Each row of numbers belongs to one of the things below and depends on some of the facts about them. Some rows are named. Which thing is each other row?

Named rows:
[  5 -18   1   8   5   8   7  -2  -1  -2   0  -3  -4   1  -1   1   1   1
   9   2   0  11   0   3  15  -2  -5  -4 -11   4   9  -4   3]: skogrul
[  4 -14  -5   1  -6   0  -2   0  -2 -12   6  -3  -6  -8  -1   5 -10   9
   9   5  -4  13  -1  -2   9  -8 -11 -11 -12   8   6  -3   3]: rumifle
[  1  -3  -7  -4 -12  -3 -17 -13   9  -1  19  -9  -3   4  -8   2 -18  16
  11   4  -4  10   6   2  12   1   0  -8  -5   9  12   4  -4]: teskir
[  6 -12  -3   8   5  -1  10   7  -9  -3  -5   0  -6   0  -4  -3   7   1
  12   1   5   7  -3   3  11  -2  -7   1 -14   5   4  -6   5]: gagrum
[-23  29   7  -2  13   6   0  -8   7  -5  -3  -4  12  16  21  41  -6 -22
 -15  19   8 -20  -9  -1 -17  21  16  -8  29  -7 -34  12 -15]: gratu
[ -9   4  -6 -32   7  20  14   5 -11  -3 -24  10 -12  -6 -25   8  10 -10
 -12   8  -8 -12   5 -16 -53 -28  -7  21  30 -11 -32   5  17]: nebrar
[ 12   6  -6  11   0   7   2   5  -3 -10  -8   0  13   9   2 -13   9  -2
  -3 -11  -2  -3 -14   6  23  -2  15  -1 -11  -1  20  -9   2]: fogrun
[ -5   4  21  -8  -4  -7  -3   6   1  18   0   7   8 -19  11  -9   9   2
 -20   5  -8  -3   7  -2 -14   5   3   5  11  -9   7  17  -9]: zafu
[-11  13 -12  -7  -2  20  16  -2 -32   3   0  -6  -8  11 -11  29  -3 -10
  -9  23   4 -16  -4  14 -19 -16  14   9  29 -11 -23   8  12]: skaguler
[ 13  -8 -10  12   5  -3  14  14 -24  -3   7  -8 -17   5   8  -2   9   3
   3   3   5  14 -19  11   6  -8 -12  -2 -12  -5  -5 -11   8]: defa
[ 10  -7  21  12   6   4   0   4   2   0  -3   6   9  -4   5 -14   1   9
   0   4  -6   9   0   2   5   4 -10   2 -10 -12  -2   2  -3]: flibul
[ 11  14   0  14   1  -5 -11  -6  11   4   3  11  16  10   6 -23  -5  -4
 -10 -30   0 -10  -2   5   7   7  11   3  -4  -8   2 -18  -7]: metol
[  5   1  -8  -2 -10 -12 -12  -5   9   2   5  -6  -2   9 -13  -6  -3  13
  18  -1   6   1   6   2  14   5   1  -2 -11  10   6   4  -1]: driskul
[  6   1 -12   4  -9  -5  -2   6  -6 -18  -4   1   4  -5   1  -3   0   7
   1  -5  -3   3 -11   0  12 -11  -1 -10 -12   5  11  -4   6]: trepifus
[ 10  -3   9   3  -6  -6 -10   5   1 -14   0   7   9 -14   4 -11  -7  20
  -3   6  -8   8  -3  -4  -4  -5 -11  -4 -10  -6  -3   5   2]: nebrom
[  3   2 -10  -5 -18  -7 -20 -10  10  -5  17 -10  -3   2  -7   0 -16  19
  13   1  -4   8   5  -1  10  -1  -1 -10  -7   9   9   5  -1]: losen
[-21 -11  14 -15 -14  10  16   0 -15  28  -2   4  -5 -42 -19   9  13  -1
 -23  -1 -10  -6  18   5 -13 -10  11   9   4   7  25  19  14]: bobak
[  3 -12   8  18   9   0   2  -1   1  -1   3  14   5 -11   5  -8  -9  -4
   0 -18   5   1   3   0  -4  -1 -13   0  -8  -5 -13 -18   0]: dilu
[  5  -4  -9   1  -7  -8  -4   2  -3 -14  -3  -1  -1  -7  -6  -3  -1  11
  11   0   1   6  -2  -3   7  -8  -6  -5 -14  10   3   0   8]: trasta

Some facts about the things:
skistel: Ξ 10; φ busti, tredor
kekil: Ξ 508; φ gredok, tredor
buklabrer: Ξ 508; φ gifa
bubo: Ξ 79; λ badren, dudrel, kave, trasta
bobak: Ξ 508; φ skoplubi, nebro
trepifus: Ξ 508
busti: Ξ 508; φ gredok
klotra: Ξ 508; φ nebrar
skaguler: Ξ 508; φ gredok
ziflo: Ξ 10; λ nopluk, badren, rikam, daka
trukel: Ξ 508; λ plisku, ruskebu, fogrun, bodror, trisu, padrul
koflas: Ξ 508; λ borur
skoplubi: Ξ 508; φ nebrar, gredok; λ rikam, nagrosem
nebrom: Ξ 722
nadi: Ξ 508
dilu: Ξ 10
gurem: Ξ 508; λ rikam
paklir: Ξ 10; λ bobak, movotril, stenam
brobrodren: Ξ 722; φ busti
plomon: Ξ 508; φ rarogal
nebro: Ξ 10; φ gredok; λ dudrel, griga, trepifus, nogre
zevam: Ξ 10; λ defa, skaguler, nuplom, trener
stagal: Ξ 508; λ buklabrer, skogrul
grogrun: Ξ 79; φ gratu
klefur: Ξ 508
gagrum: Ξ 508
reskofen: Ξ 10
stagran: Ξ 508
tredor: Ξ 508; φ gredok
skilafem: Ξ 10
fluplal: Ξ 508
vegrepa: Ξ 508
teskir: Ξ 508; λ skilafem, fluplal, rumifle, busti
nebrar: Ξ 10; φ gredok, nebro
dristu: Ξ 508; φ skoplubi, gratu, gredok
gredok: Ξ 10
fogrun: Ξ 508
dulun: Ξ 508; λ plisku, kekil
kliplivil: Ξ 10; φ gredok
ruskebu: Ξ 508; φ skistel
rarogal: Ξ 508
badren: Ξ 79; φ skugin, nebro
gigrer: Ξ 508; λ nopluk, nadi, stagran
guklerar: Ξ 508; λ dilu
gratra: Ξ 508; φ bobak; λ nadi, defa
modraplok: Ξ 79
drofom: Ξ 10; λ stadrin
skogrul: Ξ 508
klegral: Ξ 508; λ kazevi, dristu
skonol: Ξ 79; λ vegrepa
driskul: Ξ 508; λ grogrun, badren, klesek
trutiflel: Ξ 508; φ gredok
rikam: Ξ 79; φ stenam
fegek: Ξ 508
drikon: Ξ 508; φ totrom
skare: Ξ 508
fovar: Ξ 508; φ gratu, gredok; λ kekil, skare, trepifus
losen: Ξ 508; λ dudrel, nebrom, tunuklis, busti
stenam: Ξ 722; φ gredok
stuzun: Ξ 508
mokur: Ξ 508; λ nopluk, nebrar
rumifle: Ξ 508
nuplom: Ξ 79
pobido: Ξ 508; λ stuzun, zibro
padem: Ξ 10; λ pufasko, defa
grudoki: Ξ 508; φ gigrer, fovar, gratu
bodor: Ξ 10; λ gagrum, nebrar
padrul: Ξ 508
kazevi: Ξ 508
gratu: Ξ 79; φ gredok, tredor
flibul: Ξ 722
fiku: Ξ 508; λ tredor
defa: Ξ 508
gadal: Ξ 79; λ kliplivil, stisek
pufasko: Ξ 722
nopluk: Ξ 508; φ plomon
klesek: Ξ 508; φ bromezem, gratu
bokan: Ξ 79; φ bobak
stisek: Ξ 722
staklem: Ξ 508
dreplar: Ξ 10; λ grudoki, gagrum
gifa: Ξ 508
trener: Ξ 10; φ skugin, nebrar
regu: Ξ 508; λ fegek, klefur
trisu: Ξ 10; φ triplur
plisku: Ξ 508
bromezem: Ξ 508
triplur: Ξ 508; φ flenes, nebro
zafu: Ξ 722; φ bokan
skugin: Ξ 508; φ nebrar, gredok
fizupel: Ξ 508; λ flibul
drisol: Ξ 508
flonogi: Ξ 508; λ ragren, staklem
nogre: Ξ 508; φ kekil
zibro: Ξ 10
totrom: Ξ 10; λ trutiflel, latrin, rikam, lakagu
nagrosem: Ξ 10
latrin: Ξ 508
griga: Ξ 722
brabro: Ξ 722
dudrel: Ξ 10
bodror: Ξ 10
stadrin: Ξ 508
metol: Ξ 10; λ bodror, tredor
movotril: Ξ 722
kave: Ξ 508
gedi: Ξ 722; φ tredor
tama: Ξ 508
daka: Ξ 508
flenes: Ξ 508; φ bobak, gredok; λ tama, stagran
ragren: Ξ 508; φ stenam
tunuklis: Ξ 508; φ gigrer
trasta: Ξ 508
borur: Ξ 508; φ fogrun, gredok
lakagu: Ξ 508

Name these rows:
No name comes twice in this set of rows, the named rows included.
[  9   5   4  15   5   3   6   9  -7  -4   5 -10  -9   7  13   5  14  14
  -7  -3   6   9 -31  11   1  12 -13  -4 -22  -9 -19  -6   4]  nuplom
[-23   8  24   4 -16  -1   4  -4  -4  31   0   4   7 -42  -5  15  19   7
 -35 -17  -4 -17   0  12 -13  17  12   0 -11   5   9  23   6]  bokan
[  5  -7  -7   5   0 -12   4   8  -6  -6  -9  -1  -4   1 -12  -7  10   4
  16  -1   7   4  -2  -1   8  -4  -8   0 -17   9   0   0   7]  daka
[  9   5  -3   5  -1   3  -5  -3   5   0   2  -6   7  15   1 -12   4   2
   2  -8  -2   1  -3   6  23   8  12   0  -6  -1  20  -4  -3]  fiku
[  0  17  -7 -11   2  -8   3  13   2  -5 -10   0   7   3  22  -5  14 -20
 -19  -5  -6  -8 -10  -5   2   0  20  -4  14  -1  20   1  -7]  ruskebu
[-13  36 -16 -19  -7  -2 -13  -9   6  -7   3  -7   9  22   8  20 -14 -16
  -9  17  -1 -21   4  -3  -7   2  28  -3  42  -3  -4  12 -11]  fovar
[-10   7   3 -28  -4  -4   6  16   9 -12 -23   0  -8 -20  -6  11  31   8
 -14   3 -10   2 -18 -20 -35  -7 -12   1  -4   5 -12  21  12]  badren
[-16   9   2   0  14 -23  -5   0   7   8   9  13   4  -8  35   5 -15 -27
 -15 -10   9 -12   8  -6 -21  11  -1  -6  25  -3 -13 -11 -18]  skistel
[-18   8  -4  -8   1  18  14  -8 -13   1 -22   4   6   4 -30  29   2 -16
   6  20   3 -23  15  -1 -15 -12  18  16  25   4 -18  16  13]  trutiflel
[  4   6  -4   8  -3 -22 -16  -7  10   7   3   9   4   2 -12 -18  -6   7
  11 -22  11  -8  12  -1  -4   6  -7   8  -7   4 -15  -9  -2]  ziflo
[  4  -8   5  13   6  -4  -2  -4   2   2   5  12   4  -5   4  -9 -10  -1
   1 -19   4  -1   6   2  -2   3 -10   0  -8  -4  -9 -17  -4]  reskofen
[ -4   8  17 -10   2  -7  -3   7   8   8  -1   5   6  -5  18  -5   4  -4
 -16  10  -5  -2   3  -6 -14   7   2   2  17 -12   1  11 -14]  brobrodren
[-13  25 -12  -3  -2   6   5  -1 -14 -14 -10   3  17   7   7  24  -8 -26
 -18  11   1 -26  -3   5  -6  -7  27  -1  33  -4  -6   7   0]  kekil
[-20   9 -11 -11  -9  17   6 -11 -18 -14  -4   1   5  -6 -15  41 -19 -10
  -8  27  -5 -16   8   0 -22 -18  13  -2  30   2 -18  14  11]  busti
[ -9  -2  -1 -20   2  -7   0   7   8   4   3  -5 -11  -3  16   2   4 -10
  -6   7  -6   6   1 -10  -9   2   2  -6  14   5  14   9  -7]  plomon

Now the same things, written a new way:
Some rows with their names:
[-16   5   2  14 -10 -13 -17  -9   3   7  12  -1  -2  -4   7   3   4  23
   2  -4 -19   5 -16  10  16  -7  13  -1  14   8 -23   0   8   8   5   3
 -24  -5  -2  10  17]: guklerar
[-16   0   2  14 -10  -7 -11  -7   2   7  11  -1  -3  -4   6   2   4  19
   4  -8 -20   4 -14   7  18  -5  11   0  16   7 -26   3   8   8   8  -3
 -25  -5  -5   7  16]: vegrepa
[-20   2   0  20  -8 -12 -21  -3   8  12   9  -1   3  -4  13   5   5  28
   8   7 -15  11 -17   9  17  -4   7  -2  11  10 -24   3   9   9  -1   9
 -20  -6  -9  13  17]: driskul
[-14  -3   4  16 -10  -6 -10  -5   6   7   9   1  -1  -6   8   3   4  19
  11  -4 -19   7 -15   3  20  -4  11   0  15   8 -27   9   8   7   3  -2
 -23  -7  -7   7  16]: gagrum
[-15   2   5  21  -8 -13 -19  -7   9   7  17   3  -8   0   4   5   1  30
  11  10  -6   5 -14   6  20  -7  20   0  16  13 -24   5   8   5  -6  -1
 -18  -5  -4  17  21]: bodor
[-16  -2   2  14 -10 -12 -12  -8   0   6  11   4   1   0   8   8   2  21
   4   2 -19   4 -18  10  15 -14  17  -3  12   4 -27  -2  10   6   9   1
 -18  -5  -8   2  16]: gifa
[-17   6   2  14  -9 -15 -18  -9   3   6  11  -2  -1  -4   7   3   5  22
   1  -4 -17   5 -17  11  14  -6  13  -1  13   9 -22  -1   9   7   4   4
 -23  -7  -2  10  18]: klegral
[-22  19   5   5   2   9 -14  15   3  10  -2  -6 -20  -7  21 -24  10   8
  -3 -29  -1  11  -9  -4   7  -3   4  12  13  15 -16   2   3  22  -9 -20
 -21   2   3  17  13]: borur
[-27  10  -2  13   1  16 -15  15   2  16  -2   2 -20  -3  27 -21  10  15
  -4 -19  -1  10 -13   1   9   0  -2   5  13  15 -15   3   5  29  -6 -13
 -22   9  -8  18  11]: nogre
[-24  -9  -5  22 -10  -8 -23   3   1  10  20   5  -7   5   9  -3  -1  24
   6  -2 -22   1 -13   8  20  -3   8 -12  16  11 -34   6   4  16   3  -4
 -32   1  -9  13  15]: nebrom
[-25   5  -4  20  -7 -11 -24  -5   5  14  13   1   2  -1  14   2   2  29
   1   3 -19   4 -17  14  16  -5   4 -11   8  11 -24  -1   9  10   6  12
 -25  -3  -9  17  17]: losen
[-25  26  13  -7  -1   3 -23  24  13   8   7  -9 -13 -15  30 -26  -2  12
   2 -17  -7   9 -15  -4  11 -12  13   0   2  15 -26   6  14   0 -13  -7
 -14 -15   8  28  20]: gratra
[-14  -6   5  10 -12  -9 -16  -2   1   2  20   7 -14   1   9  -5  -2  20
   9  -6 -21   1 -18   8  26  -8  18  -9  16   8 -34  14   7  12  -6   4
 -30  -6  -3  14  18]: pufasko
[-22  17   6   7   6  10 -17  17   4   8   3   0 -28   1  18 -23   6  11
  -2 -22  13   6  -8  -8   6 -10  16  12  16  19 -15   0   1  19 -14 -33
 -17   7   1  19  15]: kliplivil
[-26  18   4   3   0  -1 -24  29   9  13  -6  -7 -10  -6  31 -18   9  14
   4  -7   6  16 -17  -9   2 -16  16  13   3  16 -20  -2  10  11 -17 -18
  -4  -5  -5  13  13]: skoplubi
[-17  -7   0  15 -12 -14 -20  -1   0   3  19   3 -11   2   3  -1   4  19
   5  -7 -20   3 -14   6  19  -6  15  -4  19  11 -32   4   4  12  -2  -7
 -29  -4  -3   8  16]: flibul
[-35  17   4   1   1   0 -25  19  10  10  15  -7  -9 -10  16 -20  -6  13
   3 -15  -9   8 -14  -7   8 -20  28  11  11  13 -32  -5  14   4  -8 -30
 -18 -13   4  12  14]: bokan
[-16  -2   2  26  -9 -19 -20  -5   8   8  13   5  -1   5   5  14   2  34
  14  22  -4  10 -15   6  15 -14  23   0  14  10 -25  -2   8   5  -6  -3
 -11  -6  -8   9  20]: totrom
[-17   5   3  15 -10 -15 -18 -10   3   6  12  -3  -2  -3   7   3   6  22
   1  -3 -18   4 -17  11  16  -6  12   0  13   9 -22  -1   8   7   4   5
 -22  -6  -1  10  18]: pobido

Name these rows:
No name comes twice in this set of rows, the named rows included.
[-27  15   6  -6   0   1 -21  28   6   9   2  -9  -9  -8  24 -21   1   6
  -1 -19  -6   3 -14 -10  -1 -24  20   6   6  13 -28  -5  12  -2   1 -31
 -10  -7  -3   6  14]  bobak
[-15   1   1  23 -10 -13 -17  -3   9  10   8  -2   2  -6   9   8   6  26
  13   7 -16  12 -16   4  18  -3   9   2  12   9 -24   5   8   8  -4   5
 -19  -9  -7  10  17]  gurem
[-30   8  -3  22   8  13 -11   7   4  16  -2   4 -23   2  20 -20   8  19
   4 -19   7  19 -15  -3  15   0  10  19  17  15 -16   6   1  41 -23 -15
 -22   5  -6  17   7]  grogrun
[-11  -3   8  11  -8   1  -6  -7   5   7  12   5  -7  -6  12  -3  -2  18
  10  -9 -20   1 -18   5  25  -7  12  -6  14   5 -29  14  10   5   5   6
 -25  -7  -6  13  18]  defa
[-15   3   4  19  -9 -13 -17  -4   9   8  10   0  -1  -5  12   5   5  25
  12   6 -15  11 -18   8  20  -5  11  -1  10   8 -24   7  10   7  -4   9
 -20 -10  -6  14  18]  mokur
[-25   5  -4  20   3  11 -11   2  -1  16  -3   5 -16   4  22 -14  10  19
  -2 -19  -3   9 -12   7  15   4  -4   2  14  13 -14   5   0  35  -2  -2
 -27  11  -9  17  11]  tunuklis
[-28  14   7   0  -7  -7 -32  27   8   4  18  -9 -17  -9  15 -21   1  10
   2 -18 -15   6  -7  -5  10 -10  16   0  11  17 -34   1   7   5 -12 -24
 -24  -9   8  19  17]  zafu
[-24   5   2  -4 -10  10 -13  17  -2  11   1   8 -18  -9  26 -11   8  13
  -7  -1  -2   8 -25   0   4 -19  18  10   9   9 -18  -4  18  17  -2 -24
 -10   8 -15  -3  11]  fogrun
[-31   3  -4  27  -4 -10 -26  -6   8  14  19   3  -1  -1   9   2  -2  34
   8   6 -17  11 -18  10  21  -5  17   2  12  11 -27   0  11  17  -7   4
 -27  -8  -7  17  15]  bubo
[-22  -2  -2  25  -3  -3 -19  -6   4  12  19   6  -7   5   5   0  -4  27
   6   0 -13  -4 -10   5  17  -6  11  -9  17  13 -27   2   3   6   8 -10
 -27   3 -10  17  18]  skilafem
[-23  20  14   1   5  14 -18  21  12   7  12  -2 -29  -8  21 -29  -4  11
   3 -24   2   3  -7  -9  12  -8  16   2  12  18 -24  10   7   6 -15 -24
 -20  -3   6  31  21]  trener
[-21  15   4   6   0   6 -13  11   2   9   0  -5 -17  -6  18 -20   9   9
  -2 -27  -4   9 -11  -2   9  -4   8  10  13  14 -18   2   4  18  -6 -18
 -21   1   1  12  13]  ragren
[-17  14   4  16   2  12  -7   5   2  10  -8  -1 -25  -4  21 -20  17  12
   0 -28   4  19 -10   0  14   9  -2  14  16  15  -9  11  -1  37 -18  -6
 -24   6   3  20  12]  grudoki
[-35  16   0   1   1   2 -34  31   6  16   8   5 -13   2  32 -18  -6  24
  -2   7   8   0 -20  -5  -1 -30  26   0   2  18 -23 -11  17   1  -8 -28
  -2   3 -14  15  17]  nebro

Now the same things, written a new way:
Known rows:
[ 18  12  18 -21 -15   6  33   4   5   0  -9  -5  -3]: gredok
[  7  -5   6 -12  -4  -3  23  -8   1   2  -8  -1  -7]: tredor
[ -4 -15   7   6  -4 -10  12   5  -8  13   4  -5  -5]: kliplivil
[-10  13   0  -1  -2  -1  -5   8  -4  11   0  -5  -1]: nagrosem
[ -4   6  16  -4  -1   4   0   5   4   6 -17  23   2]: gifa
[-5 11 -2 -3  3  0 -6  3 -5  5 -3 -1 -2]: bodror
[  6   9  -3  -4  11  10 -12   0 -11 -11   5  -1  -6]: trukel
[-2  5  1  2  3  5  2 -2 -2 -1  0  3 -4]: drisol
[ 1  6  1  3  4  7 -1 -1 -4 -4  3  1 -5]: stagal
[-4  5  2  2  0  4  4 -3 -1  1 -3  5 -4]: skogrul
[ 0  7  1  4  4  8 -2  0 -4 -4  2  0 -6]: flonogi
[-1  6  1  3  4  5 -3  9 -4 -2  5  6 -2]: padem
[-2  7 -1  0  4  3  5 -4 -4 -4  2 10 -1]: skare
[-4  8  5  6 -2  1  8  5 -6  4  5  8  3]: skilafem
[  0 -18   2   5   4  -3  10   1  -6  -2   8   6  -8]: gratra
[-1 10 -1  0  5  6 -4  3 -8 -4  8  2 -2]: driskul
[ 0  6  2  4  4  7 -1  0 -5 -4  3  1 -5]: klegral
[ 0  6  2  3  5  7 -1 -1 -5 -4  3  1 -6]: pobido
[-7  6 -1  1  0  2  3 -3  0  4 -5  4 -3]: gagrum

Rows to name:
No name comes twice in this set of rows, the named rows included.
[ -3 -24   3   5   0  -8  20  -2  -2   3   2  10  -8]  skaguler
[ -3 -14  -1  -1   5  -7   7  -5  -9   3   2   0  -7]  ruskebu
[ -4 -10   0   0   2 -10   3   3 -13   9   4  -4  -5]  trisu
[ 0  8 -2 -1  6  7 -5 -2 -6 -5  1  0 -6]  fiku
[-14  -4  13   6   2  -4  -6   4  -1  12 -14  23   2]  buklabrer
[-2 -4  8 -7 -8 -8 18  4 -1 13 -3 -4 -4]  nebrar
[  3   7   4   7   6   9   6   0 -10  -9  11   7  -1]  teskir
[ -2 -15   3   4   2  -7  20  -3 -10   2  10   9  -3]  nogre
[  3   7   3   6   6   9   7   2 -11  -9  13  10  -1]  losen
[ -8 -24   3  11   1 -13  12  -3 -10  10   5   0  -9]  dristu
[ 4  8 -2 -3  8  9 -5 -1 -9 -9  5  3 -4]  dulun
[-3  7 -1  1  3  3  8 -4 -5 -4  4 14  1]  trepifus
[ 5 -1  8 -5 -4  1 18 -4 -1  0 -2  0 -6]  bromezem
[-7 10  3  2 -1 -1 10  5 -8  6  8 13  6]  dudrel

